(in the rows, 100 means zero)
Each row is followed by its class. Each block has new classes.
111 101 96 87 104 81 88 94 107 96 83 88 100 101 87 111 103 83 113 101 107 120 94 95 114 106 134 105 => reruf
101 89 82 89 94 95 97 98 93 98 104 89 96 103 89 100 98 99 115 94 91 74 92 95 103 119 96 115 => lat
101 111 136 96 109 101 118 110 81 107 55 97 124 89 101 100 111 120 88 57 94 100 94 91 109 69 100 107 => Tazom
126 100 93 115 107 103 101 96 76 101 92 95 124 98 131 106 111 93 105 99 99 91 108 108 75 95 131 110 => gida
100 99 100 100 100 108 84 99 76 95 105 120 102 100 107 99 102 104 97 94 96 83 104 109 88 89 94 104 => gida
100 108 73 103 109 99 95 104 96 95 112 91 99 100 86 105 94 89 103 103 107 92 87 111 90 105 102 93 => lat
97 81 95 108 96 106 95 105 123 103 103 66 95 110 102 116 94 97 134 131 92 110 73 81 69 130 142 105 => dar
103 101 115 93 86 66 82 86 119 109 67 98 98 113 69 116 77 60 111 178 92 152 106 105 105 93 115 109 => Mugo
109 106 112 87 100 76 102 108 82 114 84 80 105 109 73 102 112 144 119 97 85 127 116 74 142 97 137 120 => reruf
107 107 120 95 91 83 105 91 125 113 92 82 115 97 111 104 105 86 112 122 99 119 115 100 112 119 103 107 => reruf
95 96 104 96 100 103 84 99 96 107 101 94 102 100 100 106 91 109 119 124 85 107 87 99 80 99 110 106 => Tazom
94 103 108 98 117 113 112 112 99 103 100 68 106 99 92 97 101 106 104 78 103 102 85 99 95 124 92 95 => Tazom
96 115 96 92 100 85 114 96 109 103 113 116 85 103 100 103 110 117 111 97 116 134 111 97 140 109 115 92 => Moze
99 99 99 95 111 107 89 101 75 97 106 80 113 97 97 93 107 80 93 79 102 86 103 113 82 111 70 96 => lat

Each row is followed by its class.
84 110 118 87 100 103 128 38 92 119 102 98 103 78 109 98 94 82 106 103 98 115 101 134 122 103 85 84 => T
97 109 98 83 99 132 144 35 99 98 94 104 97 82 112 87 86 90 88 82 93 104 105 127 99 103 80 77 => T
86 95 125 97 96 79 84 79 87 120 107 100 107 103 89 88 95 124 81 98 107 97 72 77 98 98 91 108 => X
94 101 113 96 102 89 105 39 98 127 102 93 93 80 136 110 105 80 114 106 98 112 102 88 104 97 95 91 => T
100 99 119 82 101 127 151 33 103 97 99 98 99 74 105 99 105 72 87 75 101 111 115 123 121 110 85 84 => T
93 98 101 77 99 110 142 72 95 101 99 104 102 80 62 92 98 109 78 63 105 100 53 130 133 92 77 101 => X
100 92 120 72 103 141 142 61 114 96 98 84 95 78 122 84 96 87 86 94 83 110 107 152 124 104 113 74 => T
89 108 126 82 99 141 141 44 110 97 102 99 88 100 118 88 101 98 75 74 91 110 113 114 125 116 100 81 => T
88 105 113 80 99 112 145 65 100 93 97 102 105 85 69 99 106 106 69 60 107 117 77 113 146 109 80 102 => X
101 83 120 98 98 112 113 77 113 95 100 82 103 83 121 91 95 84 114 97 94 102 105 123 96 103 96 94 => T
97 100 98 92 13 116 125 66 110 99 101 97 93 90 118 93 93 96 108 91 90 101 84 139 96 96 87 86 => T
118 95 71 72 113 120 129 97 93 80 98 97 102 96 73 100 105 113 57 80 103 99 80 96 121 100 94 75 => X
93 110 91 97 101 112 129 71 105 102 89 107 96 91 108 103 95 96 102 84 88 106 91 125 120 106 102 87 => T
107 114 88 77 106 143 174 95 101 69 97 104 105 84 37 91 105 103 51 58 105 105 94 160 142 115 75 91 => X
81 106 96 66 104 131 151 68 103 95 100 101 104 93 88 95 105 112 65 64 88 104 72 119 144 106 97 87 => T
92 102 103 76 102 123 158 28 102 101 97 99 95 68 103 97 101 85 87 72 96 106 82 137 127 103 78 82 => T
105 87 106 82 109 90 121 102 95 91 98 88 105 82 69 102 99 104 81 89 109 102 64 102 142 97 98 108 => X
100 84 107 89 101 90 113 86 103 100 100 90 106 90 87 95 96 105 91 87 102 95 56 99 130 94 92 101 => X
88 114 101 73 106 124 174 83 111 90 91 108 103 63 84 106 102 85 89 74 88 114 86 161 166 108 101 87 => T
79 110 126 93 102 87 108 44 96 136 115 103 103 84 108 100 97 86 106 106 100 107 90 122 118 100 96 92 => T
